Each row is followed by its tier, which names the range that a hidden value of the row falls in. A new part has a new value, new ranges and new names.
In the rows, 128 means zero.
[141 143 130  88 130 151 131 111 122  83 135 132 129 131 107  93 123  97
   4 123 110 134  84 137 136 145 150 188 152 179 167 224 140 157 150 148
 131 131 130 134 125  90 117 123 123  42 126 110  99  96 123 131  92]
Z308
[121 140 147 123 132 123 127   1 120 109  71 121 119 109 119 127 132 118
 150 133 133 146 174 188 193 170 177 157 160 130 110 114 120  97 121 120
  55 124 125 127 128 122 149 130 128 119 124 137 105 104 121 120  51]
Z203
[130 126 124 130 111 120 125  45  92 105 104 127 129 144 157 162 154 157
 238 149 139 124 103  97  99 117 122 140 130 147 143 137 133 119 123 117
  57 120 114 125 122 117 122 129 126 116 127 122 123 128 129 145 168]
Z872
[119 127 124 145 120 120 125 110 102 120 105 118 114 117 111 117 105 122
  85 130 127 135 138 124 163 155 171 220 174 164 167 249 161 145 133 138
 163 129 121 125 121  92 111 119 122 109 119 121 122 127 131 137 158]
Z308
[120 135 123 129 133 122 123  26  85  90 135 126 141 141 154 151 149 149
 201 149 122 131  71  84 123 106 124 145 148 123 152 112 130 106 121 117
  46 122 110 129 132 129 118 123 129 128 122 128 195 140 143 134 137]
Z872
[130 125 123 131 131 128 126 119 109  99 122 109 119 122 120 127 136 142
 202 162 172 161 182 152 164 135 130 114 110 100 126  57 120 127 132 131
 140 131 139 132 138 145 122 123 124  90 117 114  44 104 120 111 114]
Z203
[127 128 118 128 127 112 123 163 135 145 243 164 155 133 112 101 106 120
  73 150 145 143  96  84 111  87 109 123 128 107 151 104 135 138 137 138
 148 131 134 135 151 202 131 126 126  71 108 108 125 138 146 138 140]
Z905
[139 117 109 123 116 129 128 233 118 119 138 114 116 134 113 106 111 123
  79 125 135 129 131 120 122 145 142 223 143 180 170 237 149 170 142 144
 221 134 138 131 126 133 110 126 126  97 127 107  68 108 117 112 145]
Z308
[117 121 132 131 113 108 126   1 125 141  51 112 110 115 121 130 121 121
 191 116 130 124 204 182 163 186 180 223 181 179 116 224 134 125 117 120
 137 124 117 120 109  79 131 125 125 141 131 139 123 151 133 147 149]
Z544
[124 129 128 111 129 124 126   3 112 100  95 110 120 123 122 125 141 148
 255 156 158 154 182 175 158 148 121 102 113 109 102  78 120 116 124 128
 141 132 130 130 126 111 123 121 123  74 119 115  70 107 125 118 105]
Z203
[132 119 120 113 108 115 125  10 108 121  94 126 133 149 162 163 162 158
 255 132 130 112 117 120  89 140 121 156 132 164 119 132 112 121 115 112
  94 123 120 125 116 114 125 130 126 119 134 123 119 145 134 146 179]
Z872
[120 129 123 127 112 105 123  58 131 163 200 166 148 133 118 114 107 124
 168 145 137 130 102  95 105 108 108 119 128 119 129 128 135 127 130 136
 155 133 130 131 138 171 129 123 120  55 110 112 130 149 146 148 130]
Z905
[121 125 130 118 136 120 126  58 129 115  93 106 119 114 111 115 124 125
 164 125 132 137 181 183 176 170 165 226 180 165 129 199 125 127 122 117
  95 122 115 124 118  96 131 125 130 152 131 139 158 148 136 118 106]
Z544
[126 132 127 126 133 131 127 122 123 114 137 123 125 122 117 113 117 116
  43 120 109 124  85 103 119 109 116 111 130 134 141 152 140 140 140 144
 194 138 149 137 152 217 150 144 139 195 139 143 217 147 136 130 117]
Z308
[145 106 118 115  94 113 127  76 123 139  88 130 133 155 171 172 166 156
 247 112 134  98 142 136  66 154 134 183 124 174 106  84 102 131 116 112
 134 127 139 124 115 117 130 134 126 123 140 126 101 154 125 153 194]
Z203
[121 125 134 136 133 120 127  86 125 120 104 113 119 110 102 122 119 118
  73 121 128 136 160 164 179 153 180 219 183 160 150 218 145 137 131 132
 113 124 124 124 127  94 127 120 126 127 124 137 148 148 136 135 134]
Z308
[124 134 125 129 134 132 127 116 109 106 137 122 124 122 112 109 110 112
  49 126 110 128  83 103 135 120 133 147 144 141 162 218 154 150 144 151
 218 140 146 136 146 183 134 132 131 133 123 122 116 103 120 106  81]
Z308
[119 135 126 133 131 126 125  70 101 100 114 116 118 116 106 112 115 121
 116 145 140 152 149 144 194 163 181 212 171 146 157 167 139 115 124 122
  60 120 107 126 125 113 121 127 130 156 129 135 194 132 134 124 102]
Z544
[127 130 129 121 142 128 126  66 111  86 140 119 137 135 146 151 158 147
 217 148 136 136  93 108 113  90 106 116 142 124 150 156 128 132 131 121
  46 119 117 129 133 124 127 125 131 122 122 130 138 128 135 121 118]
Z872
[126 131 125 129 129 117 123  49  99 112 169 155 157 151 157 140 129 121
  17 119 112 131 114 121 157 123 128 100 105  91 128  64 128 128 130 130
 100 125 122 130 135 149 131 134 133 163 131 136 212 154 144 142 136]
Z203
[114 149 137 129 137 122 123   1  78  76 120 133 137 130 147 147 148 144
 225 163 124 141  68  85 131  95 120  92 143 118 155 159 144 106 129 125
  14 117 105 127 127 102 123 122 127 108 119 129 167 114 137 137 110]
Z872
[130 127 131 123 133 128 128 114 129 109 114 113 118 116 109 117 127 119
 106 127 141 140 173 175 174 163 178 217 171 160 145 162 125 130 129 121
  71 123 122 126 125 113 132 128 130 141 133 139 159 141 130 124 108]
Z544
[118 128 132 151 115 113 126  63 102 132  71 118 111 113 117 128 114 125
 128 133 139 136 178 152 184 176 189 217 176 158 147 180 146 116 122 123
  96 121 115 122 121 104 127 127 126 145 127 139 153 137 129 141 134]
Z544
[116 127 133 135 129 112 125  24 122 122  81 110 115 111 116 126 124 132
 187 135 143 143 194 176 187 164 173 195 177 139 119 139 124 108 116 116
  95 123 120 125 129 133 139 130 131 159 127 137 105 122 124 110  84]
Z203
